106 -245 363 1 -133 342 305 10 128 -156 -449 -99 -64 -235 -164 -437 -364 244 214 -16 -117 -253 29 -81 69 -102 409 191 58 -406 223 -459 113 320 -12 -467 -59 -94 : (26)
49 -107 -25 -95 -15 -53 95 -15 -35 -39 -29 -27 40 -95 -6 -68 -170 56 -59 23 6 -39 -43 -27 14 -57 -35 18 10 -142 30 -185 96 57 -70 -118 55 -100 : (35)
-121 -130 179 104 164 -26 147 191 153 83 -82 -259 77 225 85 -7 -122 68 -334 -181 139 94 289 131 66 -48 -274 -69 244 -113 165 268 -80 -131 65 -196 155 209 : (26)
72 206 -32 104 64 -173 -112 -5 -309 -263 169 10 95 233 -99 91 89 -133 -213 123 188 281 -23 96 170 -261 -232 -97 -129 281 -211 75 -110 -151 -77 125 -41 -42 : (23)
21 146 -372 -171 191 -8 -170 -90 -249 -217 263 174 -27 261 210 164 337 -136 -404 270 359 196 175 219 172 -106 -415 -177 -206 329 -335 203 94 -112 106 365 215 28 : (21)
-113 66 -146 184 57 -505 -5 134 57 411 68 -67 49 6 187 192 -205 -32 -280 -248 49 109 -105 40 -20 20 -395 -24 246 -51 187 185 -119 -211 -196 -63 45 -37 : (21)
249 -59 -39 -16 -334 207 26 -35 102 -46 -153 10 -77 -446 94 -224 -13 218 131 75 -146 -282 -281 -120 93 -131 350 54 -135 -108 -144 -353 199 535 -68 -248 -190 -314 : (26)
31 -7 41 10 114 21 125 57 208 158 -150 -27 -104 27 173 26 -75 122 -271 -113 56 42 259 135 163 77 -295 -11 -18 -168 101 225 -26 87 -49 -73 79 172 : (23)
59 150 -205 -47 91 -386 -83 -55 -208 -139 207 -24 91 55 -53 244 -60 -174 -403 -91 42 292 5 35 39 -29 -360 -73 -39 99 -106 106 -103 -279 -174 350 -79 40 : (19)
-128 -89 -64 31 147 117 45 162 135 208 11 -72 -30 185 297 2 130 119 -249 59 245 -14 210 160 93 -56 -292 -109 148 1 24 234 53 84 137 -213 293 42 : (24)
-38 79 12 258 -89 -11 -118 270 -48 84 224 -252 102 59 66 102 191 107 -159 67 26 130 -128 -39 66 -245 -81 -167 166 145 -189 131 -178 180 -26 -299 -20 -185 : (35)
40 -122 292 84 11 71 251 122 256 91 -277 -223 -17 -51 -47 -110 -289 191 -122 -237 -96 -9 180 7 79 35 -20 45 142 -335 224 47 -58 127 -81 -316 -41 120 : (26)
191 129 -56 -33 -93 -104 -73 -55 -292 -293 196 -15 114 -38 -203 59 26 -36 -32 170 -26 177 -208 -84 85 -216 -8 -73 -191 129 -273 -185 -20 94 -166 22 -138 -223 : (35)
-38 -5 61 265 -180 -20 -43 206 19 44 -44 -208 -18 -239 62 -63 -90 114 -159 -95 -127 -37 -113 -89 39 -150 129 39 231 -106 29 -125 -204 133 -81 -221 -151 -130 : (19)
-142 57 191 529 -96 -129 -85 428 200 272 7 -396 30 15 251 83 25 140 -410 -273 -18 92 57 59 140 -177 -159 -103 352 25 43 392 -390 28 -27 -321 -99 92 : (26)
146 -172 93 -86 -188 284 180 -38 107 -33 -308 58 -148 -405 22 -318 -229 256 189 97 -148 -297 -78 -98 82 -32 320 167 -81 -363 87 -469 154 445 -71 -342 -34 -197 : (35)
-55 243 -155 362 -23 -456 -207 189 -80 231 226 -95 92 127 217 238 105 -90 -356 -126 152 214 -174 99 112 -207 -384 -139 127 307 -102 338 -214 -165 -131 16 -66 -76 : (23)
129 -141 -11 -258 45 164 124 -93 -32 -238 -48 12 1 -47 -14 -99 -62 76 -112 126 48 -29 145 31 91 -32 -51 -12 -163 -137 -79 -151 175 137 18 -8 102 14 : (24)
-3 28 -169 -25 110 -429 -18 43 -30 127 211 -92 145 102 105 247 -80 -82 -372 -144 88 200 0 65 12 -8 -470 -129 47 49 -19 243 -23 -220 -136 115 68 48 : (24)
52 283 38 298 25 -372 -62 115 -120 82 146 -131 135 234 -118 205 -7 -77 -189 -130 83 339 -149 38 104 -188 -290 -123 64 223 -70 260 -207 -130 -210 -60 -155 -82 : (26)
-109 42 -178 112 102 -395 -84 73 -112 114 126 4 70 131 222 120 -65 -119 -355 -69 220 110 -3 141 65 -113 -397 -60 107 131 31 163 -57 -300 -48 95 133 26 : (24)
56 -45 30 9 21 179 114 72 232 144 -154 -50 -99 -21 189 -61 25 185 -155 -34 63 -63 158 93 141 10 -118 -33 2 -124 25 135 73 262 24 -198 71 36 : (26)
33 -138 2 -78 16 -161 110 -11 -28 -48 -17 -85 123 -18 -19 -53 -211 0 -117 -65 49 -10 -37 -2 -12 -85 -105 -1 60 -97 72 -116 114 -69 -56 -85 57 -47 : (23)
-90 -138 250 204 -53 47 133 249 163 114 -178 -278 -33 -168 32 -96 -266 201 -176 -177 -155 -35 123 -54 47 -25 40 68 275 -347 212 -47 -229 101 -74 -361 -28 59 : (21)
79 205 -33 219 -105 -99 -131 22 -325 -168 115 45 87 105 -109 -59 104 -63 72 212 164 114 -312 -1 121 -386 46 -41 -55 313 -201 -175 -34 56 -80 -131 -96 -328 : (23)
-153 -92 -34 155 14 -62 74 175 171 317 -129 -111 -57 -72 228 -54 -140 112 -188 -149 54 -96 33 36 -10 -5 -110 41 328 -176 228 23 -39 24 -4 -246 108 -40 : (19)
65 -57 166 243 -308 413 -76 180 -19 -206 -163 -92 -143 -347 140 -317 80 248 15 206 -91 -236 -70 -53 220 -299 416 74 -26 -69 -158 -324 -119 470 60 -362 -125 -185 : (24)
15 65 -43 341 -255 -221 -191 201 -34 3 93 -204 78 -177 207 9 36 14 -287 -127 -9 -26 -236 -10 101 -272 39 -70 136 178 -155 50 -154 29 -49 -83 -196 -131 : (26)
168 122 -29 -45 -62 -172 -22 -132 -333 -405 40 26 55 -116 -297 -5 -182 -117 -98 46 -78 179 -131 -85 57 -147 48 63 -133 2 -109 -319 -76 -99 -208 201 -223 -124 : (19)
-4 -109 -95 -87 96 91 55 38 180 65 -81 -9 -88 8 333 -18 43 94 -363 -30 158 -67 281 179 149 33 -272 -52 -24 -76 -1 203 99 69 99 24 182 171 : (23)
-32 33 -75 83 5 377 -9 100 116 75 -159 57 -249 -65 277 -123 194 183 -164 146 121 -102 190 115 185 -48 -6 16 34 -52 -40 21 -13 326 111 -143 99 -32 : (19)
78 -19 -24 -108 54 -4 122 -111 -89 -70 -146 160 -68 -34 -27 -125 -189 29 19 102 86 -26 18 48 99 -41 -65 88 -117 -132 73 -228 116 47 -89 -59 81 -78 : (35)
-38 -47 -19 -27 191 -105 192 30 185 320 -125 11 -16 172 128 19 -137 75 -125 -110 175 32 135 129 43 64 -360 -19 108 -134 222 179 118 -6 -45 -185 206 44 : (23)
137 -129 -167 -375 67 104 114 -217 -69 -309 -94 115 -62 -145 -10 -92 -127 -15 -201 71 37 -50 169 34 43 67 -47 59 -169 -178 -36 -246 229 17 3 255 61 42 : (19)
46 -253 -37 -281 87 -24 180 -134 -55 -201 -96 19 93 9 -11 -170 -234 -22 -97 28 144 -100 82 52 -11 -54 -71 36 -24 -141 84 -234 290 -97 51 4 181 4 : (23)
188 -51 -92 81 -370 310 -62 49 186 51 -190 51 -211 -542 348 -244 105 283 19 108 -125 -379 -192 -52 183 -124 333 68 -135 -102 -167 -267 123 626 2 -244 -149 -252 : (23)
-71 7 1 217 32 -510 47 171 109 307 70 -257 196 112 72 172 -219 -42 -306 -369 52 147 -104 30 -47 -54 -340 -94 308 7 163 280 -85 -252 -149 -124 -26 11 : (26)

-170 47 192 17 52 -65 -208 7 10 9 58 36 -10 163 -151 -196 -90 -12 139 -4 -3 -38 38 33 -101 -80 -97 -117 85 -176 154 322 121 -66 55 -27 247 -128 : <102>
-187 -112 -314 86 41 63 40 -179 -645 -113 -59 26 -35 -95 95 217 145 -360 100 152 352 165 -75 155 -160 -110 152 -403 -409 -366 -59 -178 95 -48 -102 160 -43 -11 : <97>
227 17 -37 -16 52 105 45 36 -123 35 -21 -90 123 72 -174 230 -35 -159 -138 184 -11 -3 27 -90 35 -84 -191 -2 -101 63 -195 -17 -171 36 60 -87 -138 -77 : <102>
36 -115 134 42 144 33 -74 222 -68 170 18 12 -95 62 -379 -138 -241 -218 4 -72 -207 -116 69 32 -38 18 -411 121 -282 -95 -175 275 -82 -199 107 -119 -10 -341 : <83>
-13 27 54 2 66 -8 101 87 -461 107 -135 40 90 -31 -218 137 -102 -377 17 97 -93 59 59 -104 -8 -26 -312 -77 -139 -61 -98 52 -6 -25 19 -308 -2 -220 : <106>
239 113 -447 35 -165 67 179 -110 -218 -280 -262 134 94 -112 127 429 20 -74 -200 115 151 61 -96 -17 50 -107 69 -108 -305 -85 -260 -92 -86 -115 -96 6 -80 99 : <98>
193 51 -12 25 -4 67 45 21 -9 70 -5 -84 164 139 -59 83 -22 -103 -178 140 -44 19 -91 -110 -12 -7 -235 89 -34 51 -70 66 -24 27 48 -101 0 -47 : <102>
-61 -27 103 84 7 52 -152 -27 -232 -31 86 -142 -40 202 48 -112 209 -88 87 210 201 108 -42 110 -44 -98 64 -112 121 -93 25 51 81 68 92 44 41 31 : <99>
224 -14 -560 20 -197 172 300 -6 -401 -455 -318 88 39 -142 127 456 33 16 -221 30 67 -43 -187 -70 -2 -67 28 -203 -492 -80 -341 -50 -150 -252 -187 79 -86 133 : <98>
-160 -145 333 -156 455 38 -153 -34 9 337 256 -99 122 100 -570 -7 -399 -322 159 4 -115 -149 168 -91 -178 -85 -390 -242 -158 -172 162 124 -142 74 14 29 -40 -366 : <101>
-10 5 218 -83 140 70 -145 87 47 73 127 -51 147 227 -335 -20 -159 96 29 -9 -209 -40 80 -95 -125 -14 -284 -91 -26 29 98 304 -182 -29 46 10 58 -133 : <99>
22 41 -315 8 -118 139 121 -61 -285 -260 -208 127 26 -70 119 228 56 -12 -91 48 70 49 -92 20 -50 -11 51 -166 -340 -122 -137 11 -31 -140 -113 92 -46 105 : <89>
60 131 -252 -46 -124 134 84 -92 -267 -281 -213 124 87 -50 92 323 87 31 -74 130 89 77 1 -20 9 -77 116 -210 -182 -38 -129 -20 -101 -43 -85 44 -84 152 : <89>
14 -14 143 -121 142 71 -29 29 -31 -88 38 -79 120 140 -300 113 -166 64 49 21 -119 -111 56 -139 -75 -103 -177 -236 11 17 68 175 -193 7 -33 28 37 -67 : <83>
128 8 62 26 -27 12 54 83 201 -170 -163 29 -127 64 -45 -124 -127 73 -43 -69 -99 -109 -86 34 73 -3 -111 111 35 13 -51 170 -4 -93 2 -3 61 -8 : <83>
72 108 -33 -23 -82 80 16 12 -251 -87 -74 -3 161 90 -17 140 20 -61 -81 156 -6 -5 -41 -141 2 -77 -138 -84 -12 -9 -83 137 -9 -39 1 -173 44 0 : <98>
134 290 212 -199 -160 211 -33 165 -70 -159 -152 72 227 156 -128 123 -14 259 -113 149 -320 -95 140 -290 130 -17 -226 40 204 292 -121 352 -215 -29 57 -319 -45 91 : <91>
241 240 88 -25 -177 -12 82 109 156 -126 -251 130 100 81 -12 -2 -147 92 -164 9 -226 -69 -57 -162 167 5 -253 236 177 151 -95 277 -5 -90 29 -334 101 2 : <102>
276 49 -144 62 -213 128 228 8 -221 -331 -307 -66 -112 -22 301 96 195 -100 -154 232 176 -13 -199 1 247 -86 97 93 122 85 -290 -156 56 21 -16 -143 -135 211 : <98>
-122 -269 20 85 257 2 -31 -88 55 62 99 -131 -211 34 -111 -202 -124 -286 104 -23 195 -95 -124 194 -144 -54 -35 -137 -208 -313 85 -52 145 -3 -24 291 44 -154 : <98>
24 161 -299 159 -247 -105 178 -31 -79 -320 -402 216 -111 -100 235 72 97 9 -78 -20 90 111 -112 103 15 9 145 -17 -84 -121 -44 47 220 -117 -55 7 232 114 : <107>
21 46 -45 -10 75 -56 144 21 -198 50 -199 153 74 -96 -210 161 -248 -284 -20 -44 -131 27 24 -67 -27 7 -289 -50 -239 -104 -43 64 -19 -78 -54 -188 31 -206 : <106>
-122 -118 120 14 185 0 -34 14 1 5 -81 50 -248 -49 -196 -146 -151 -216 156 -49 29 -55 75 189 -16 -34 -44 -77 -138 -184 -3 33 27 -30 17 109 -35 -157 : <97>
-107 -18 142 -76 175 93 -114 26 -288 179 73 24 89 44 -303 49 -159 -283 75 91 -64 -29 132 -48 -77 -55 -275 -136 -212 -139 -53 145 -81 -45 40 -125 -77 -236 : <91>
-96 -210 -42 151 181 45 -142 -26 -278 206 201 -171 -81 112 -125 -87 79 -384 49 160 241 62 -39 175 -180 -74 -83 -117 -282 -286 -58 -26 108 -7 101 156 -2 -205 : <102>
53 -3 -53 44 -71 92 89 -65 -217 -164 -130 -64 -54 31 191 -7 116 -159 -38 179 186 -1 -166 21 70 -73 46 -46 44 -77 -86 -72 128 28 -30 -43 -29 100 : <101>
-187 -61 350 -148 278 60 -74 -113 39 46 109 -126 39 135 -213 -103 -152 -102 188 70 9 -87 37 -53 -88 -79 -88 -270 180 -74 281 35 -3 192 -45 92 19 -47 : <89>
-21 -4 189 -10 107 85 -90 -63 -96 139 131 -182 103 190 -43 -73 61 -200 0 242 110 12 -43 -54 -44 -72 -116 -60 143 -42 74 14 90 163 74 -47 3 -35 : <101>
-203 -240 -135 59 179 94 16 13 -260 27 38 -22 -101 -8 -166 -46 -74 -210 62 -78 23 -20 -69 117 -267 49 -132 -232 -514 -295 24 64 41 -145 -70 269 41 -167 : <97>
-138 -149 354 -90 326 -39 -88 -67 -12 13 106 -129 -68 117 -317 -109 -240 -165 273 -7 37 -89 44 36 -51 -150 -110 -282 151 -139 216 41 -71 112 -35 73 22 -151 : <99>
-3 -82 -238 119 -124 92 37 -56 -72 -379 -99 -75 -159 91 242 -43 220 155 -26 48 226 4 -221 152 -84 -56 246 -171 -92 -138 -13 23 105 -82 -66 325 115 213 : <83>
92 159 -338 93 -276 47 248 -72 -527 -356 -331 15 98 -33 317 338 335 -65 -126 257 209 197 -144 -65 29 -75 183 -201 6 7 -118 -146 109 43 -73 -90 71 247 : <107>
-155 -162 140 -147 368 179 -137 -8 -244 238 257 -125 164 101 -494 148 -203 -240 92 85 -75 -83 170 -91 -238 -70 -299 -340 -349 -146 38 88 -232 26 5 131 -128 -264 : <91>
-246 -124 273 77 215 -105 -99 -32 34 91 -9 -28 -278 35 -127 -348 -80 -283 250 -11 123 -5 29 228 -55 -41 1 -82 97 -240 187 32 236 83 58 92 128 -164 : <106>
-223 -166 -8 109 323 -132 -39 -173 -43 164 85 -87 -102 -8 -222 7 -67 -387 174 49 257 95 56 202 -238 -92 52 -319 -174 -334 217 -170 149 156 10 317 129 -197 : <107>
236 283 -427 143 -459 46 86 -68 -103 -450 -328 161 49 44 463 198 320 241 -245 164 187 168 -195 47 96 -50 263 61 4 16 -196 80 109 -128 -17 -14 115 333 : <83>
-8 27 189 -51 49 127 -40 -20 -1 -2 7 -90 23 137 -11 -100 23 -56 -2 154 12 -41 -33 -38 18 -25 -80 -15 135 18 41 63 38 99 33 -24 -33 36 : <91>
96 6 -140 60 -76 89 36 42 -455 -84 -78 -2 76 58 1 169 80 -152 -57 137 49 112 -73 -9 -11 -53 -125 -73 -205 -63 -192 53 -75 -107 4 -121 -62 -31 : <99>
182 -20 -87 38 -12 61 178 -92 -269 -97 -91 -117 114 72 124 168 50 -192 -96 171 127 113 -224 -54 38 -52 -87 -54 2 0 -47 -161 -18 82 -72 -76 -87 77 : <99>
4 -13 136 8 140 -13 -95 -51 -195 79 59 -82 30 97 -173 53 -38 -259 96 171 127 53 59 31 1 -150 -86 -135 54 -102 -12 -7 -35 87 65 -73 -36 -125 : <83>
127 -54 169 22 49 61 144 -13 -165 19 -82 -181 -31 69 77 -97 0 -340 -40 206 101 -48 -187 -62 140 -56 -168 88 200 10 -64 -124 134 135 11 -220 -77 -15 : <98>
67 226 298 -113 -17 78 -102 -52 252 -54 -68 2 65 160 -7 -58 26 120 -4 190 -30 2 102 -49 133 -61 26 54 405 165 88 101 -24 201 88 -82 -33 132 : <89>
-500 -263 390 153 317 -184 -241 36 207 82 88 -68 -514 89 -241 -660 -90 -185 428 -164 127 -105 77 387 -208 -25 82 -179 95 -396 354 197 377 15 99 346 361 -250 : <107>
12 190 260 -84 100 -46 -71 80 175 48 -72 21 107 111 -371 95 -112 54 29 82 -195 -18 280 -115 -11 -65 -149 -79 215 139 92 194 -117 136 124 -83 120 -104 : <107>
-113 -207 193 76 203 -60 -8 -123 95 -68 38 -179 -243 103 23 -298 -51 -193 188 14 238 -54 -182 189 -37 -92 73 -133 170 -217 208 -88 201 118 -38 210 98 -17 : <83>

45 160 -305 -29 -62 -68 571 90 37 214 -30 -108 -64 -171 -208 -18 17 -4 57 -189 227 67 -254 -111 105 -70 -226 152 -95 -67 -25 -8 -108 -158 96 -208 -140 -130 : <63>
-124 -159 303 112 12 43 -304 -278 -74 0 131 60 133 -43 398 111 182 25 -55 78 -118 -284 118 12 110 66 64 115 345 150 -69 171 112 146 -11 216 -147 130 : <65>
-234 2 -7 -63 -9 113 310 -184 147 241 114 59 187 -38 -104 -223 -12 143 38 -82 -19 -10 -175 -97 180 -105 -114 62 -14 5 324 -139 -92 -55 -11 -120 -135 138 : <54>
31 219 -172 -29 -160 -16 -1 76 -18 65 -166 26 -159 -273 79 275 -121 -12 19 -128 143 24 -75 -242 -93 15 -15 214 40 -222 -61 -186 -29 95 252 9 -65 71 : <47>
-88 46 -85 -9 -118 62 453 1 119 283 145 -9 22 -10 -130 -157 32 183 -4 -118 7 -22 -266 -78 128 -77 -230 50 -17 3 135 -230 9 -112 -33 -91 -127 34 : <54>
-83 -233 315 148 83 9 -418 -177 -177 18 118 120 172 -172 355 166 319 20 -113 59 -123 -222 19 -45 174 188 67 192 497 177 -12 209 8 108 12 332 -62 137 : <63>
209 -122 -93 -116 -26 -46 -328 17 -42 -342 -93 172 194 -128 171 34 65 -9 -142 275 -150 -53 216 41 -132 5 217 -159 46 60 -91 124 -86 136 -117 -200 218 -204 : <44>
275 -125 -185 -224 40 -48 -145 211 -22 -258 -105 173 179 63 111 54 202 -65 -71 363 -225 59 95 189 -28 -98 291 -182 138 89 -93 80 -143 67 -179 -170 300 -300 : <66>
-115 -168 306 136 17 31 -369 -248 -115 9 137 76 132 -104 388 154 212 34 -90 68 -104 -271 107 -18 125 112 70 153 398 155 -65 191 84 146 16 253 -127 137 : <56>
31 118 -215 32 -140 -33 519 102 37 259 80 -85 -82 -148 -196 -32 37 114 -30 -195 164 23 -277 -114 97 -21 -280 124 -47 -24 -25 -116 -30 -155 51 -129 -129 -86 : <64>
-122 26 -68 -34 -90 82 435 -27 137 285 142 11 64 17 -125 -190 31 181 14 -92 -26 -20 -257 -71 140 -97 -202 36 -15 6 192 -238 -11 -99 -47 -96 -122 59 : <49>
35 150 -254 -19 -115 -38 646 74 82 230 39 -119 -79 -72 -206 -55 8 50 36 -196 185 46 -264 -51 107 -97 -263 97 -106 -32 -54 -87 -22 -181 37 -189 -150 -126 : <65>
89 185 -119 25 -220 -19 8 95 -47 59 -137 -30 -232 -250 127 320 -119 6 -27 -125 141 -19 -33 -174 -176 76 -81 180 27 -160 -206 -196 45 118 216 72 -51 14 : <56>
8 33 -12 -142 -43 93 242 21 27 181 -101 -116 -112 167 208 214 -7 -127 145 125 -24 16 80 266 -99 -97 54 36 29 70 -200 -46 -40 172 23 96 1 -124 : <66>
-231 17 -14 -32 -36 99 266 -195 127 237 136 46 169 -77 -87 -203 -21 157 12 -82 8 -44 -136 -120 167 -94 -119 77 -19 4 291 -97 -78 -38 8 -141 -160 129 : <47>
163 -153 -25 -160 38 -22 -207 -48 24 -366 -129 201 254 -43 132 -27 62 -53 -81 210 -180 5 139 76 -72 -16 206 -170 57 62 -19 45 -72 70 -152 -133 224 -141 : <49>
270 -85 -199 -139 -70 -47 -293 201 -74 -224 -28 139 118 -52 172 89 154 30 -159 391 -186 -45 197 118 -111 -59 261 -170 94 81 -152 134 -111 153 -133 -234 247 -311 : <44>
282 -98 -213 -203 -18 -40 -199 265 -50 -208 -48 169 146 41 125 88 218 -7 -120 401 -229 40 109 185 -32 -107 305 -176 157 89 -110 89 -142 91 -165 -195 299 -323 : <49>
122 -271 261 65 -59 6 -77 -179 -40 -280 -12 103 168 -175 58 18 37 41 -238 -94 -64 0 50 89 -122 279 -125 -97 73 214 -143 -48 51 -26 -152 178 193 -64 : <56>
108 151 -115 13 -209 -4 12 127 -56 80 -147 -33 -235 -233 144 303 -102 6 -17 -87 105 -19 -40 -146 -214 93 -93 154 16 -140 -203 -213 26 140 186 88 -18 -7 : <63>
-81 -230 139 -124 103 128 311 -90 29 140 45 49 252 36 -134 -78 141 1 -54 -3 -76 211 -107 277 134 55 -37 -25 99 268 159 -8 -239 -78 -138 116 184 -95 : <49>
-248 8 -10 -33 -48 123 204 -180 113 278 160 49 168 -83 -66 -196 -23 188 -5 -32 -16 -57 -99 -114 141 -87 -99 70 -18 16 311 -99 -105 13 12 -143 -145 130 : <64>
-30 273 -319 -101 -67 -32 9 81 -4 116 -184 55 -65 -317 6 196 -102 -39 86 -63 172 55 -83 -312 10 -93 76 254 14 -278 108 -64 -182 92 297 -169 -100 67 : <44>
-247 1 -19 -44 -24 120 202 -172 104 285 143 50 179 -90 -69 -195 -9 170 9 -23 -15 -43 -107 -111 148 -85 -89 79 -10 18 325 -78 -135 14 15 -143 -136 123 : <44>
148 -258 210 42 -46 -20 -171 -219 -18 -392 -73 132 201 -196 119 -41 -8 19 -202 -36 -87 -69 117 19 -184 246 -87 -147 4 154 -133 -21 69 22 -164 63 173 -62 : <63>
161 -139 -29 -143 31 -34 -238 -63 4 -376 -133 194 247 -90 134 6 52 -61 -96 188 -144 6 157 57 -71 -1 209 -143 59 56 -34 86 -82 72 -120 -137 212 -142 : <54>
20 -254 199 -22 6 85 160 -75 -39 18 51 49 183 -83 -88 18 118 41 -183 -59 -47 163 -54 233 21 196 -99 -35 112 284 -2 -22 -144 -64 -131 189 224 -116 : <47>
-264 -17 -8 -58 25 116 198 -211 101 257 112 63 225 -112 -84 -206 -5 132 25 -37 -1 -17 -106 -112 173 -79 -69 93 -6 22 361 -34 -173 2 23 -143 -128 132 : <44>
26 44 -9 -115 -59 79 229 38 -2 171 -114 -117 -137 104 192 261 -8 -130 115 72 16 40 57 239 -105 -54 31 72 47 59 -225 -47 -42 154 56 132 10 -121 : <66>
117 113 -59 -19 -194 23 105 146 -52 112 -113 -68 -239 -91 153 344 -44 -29 -11 -50 71 28 -28 37 -171 58 -57 121 69 -47 -274 -187 36 117 132 160 25 -73 : <54>
-283 -25 18 -76 49 118 253 -284 125 215 104 48 261 -80 -99 -223 -30 93 38 -54 23 1 -64 -54 191 -102 -56 74 -37 52 346 21 -173 -19 10 -162 -134 112 : <56>
51 -293 210 0 19 74 85 -45 -75 -3 28 70 184 -138 -68 20 145 45 -200 -50 -66 147 -69 192 -14 258 -116 -33 134 282 3 -33 -157 -48 -136 225 254 -109 : <63>
34 -271 223 -3 -1 78 134 -82 -46 -11 52 56 181 -95 -76 22 123 45 -200 -71 -51 150 -53 226 9 223 -112 -40 123 291 -21 -28 -121 -68 -139 212 230 -111 : <47>
-66 -237 338 164 106 -27 -333 -224 -170 -48 118 107 193 -168 309 174 336 -23 -124 -24 -70 -194 -5 -18 240 191 46 208 518 203 -63 266 39 20 6 347 -79 118 : <47>
-30 272 -310 -99 -64 -37 15 60 0 91 -196 56 -58 -326 -3 199 -117 -50 83 -85 186 63 -78 -314 9 -83 71 255 5 -278 101 -60 -177 80 300 -168 -100 70 : <64>
-245 3 -6 -61 -7 110 286 -224 144 221 120 48 202 -47 -88 -228 -29 134 35 -64 -3 -30 -117 -85 171 -116 -96 55 -39 18 311 -78 -98 -35 -8 -159 -150 121 : <65>
-49 280 -336 -116 -25 -47 70 36 9 97 -214 45 -31 -332 -32 168 -115 -82 116 -98 215 79 -89 -317 43 -107 71 270 -15 -284 132 -12 -213 59 310 -205 -120 64 : <44>
-121 -153 295 130 -7 42 -371 -255 -100 19 148 63 117 -78 411 141 185 48 -81 97 -116 -299 138 -11 96 86 74 130 363 147 -76 179 103 175 8 219 -142 131 : <56>
-163 38 -57 10 -120 90 246 -67 90 296 181 23 70 -89 -74 -154 4 229 -41 -56 -7 -80 -162 -140 112 -61 -167 71 -4 -2 212 -166 -36 -16 7 -124 -146 90 : <64>
150 -154 31 -89 -4 -34 -257 -126 5 -401 -111 186 238 -125 147 -8 19 -30 -130 134 -128 -36 170 24 -103 50 146 -146 40 65 -60 60 -22 69 -123 -107 184 -106 : <65>
-90 -206 327 154 68 -3 -361 -239 -146 -32 123 102 170 -147 346 165 283 2 -110 10 -88 -230 39 -30 193 159 58 188 472 174 -55 228 62 72 12 310 -102 138 : <47>
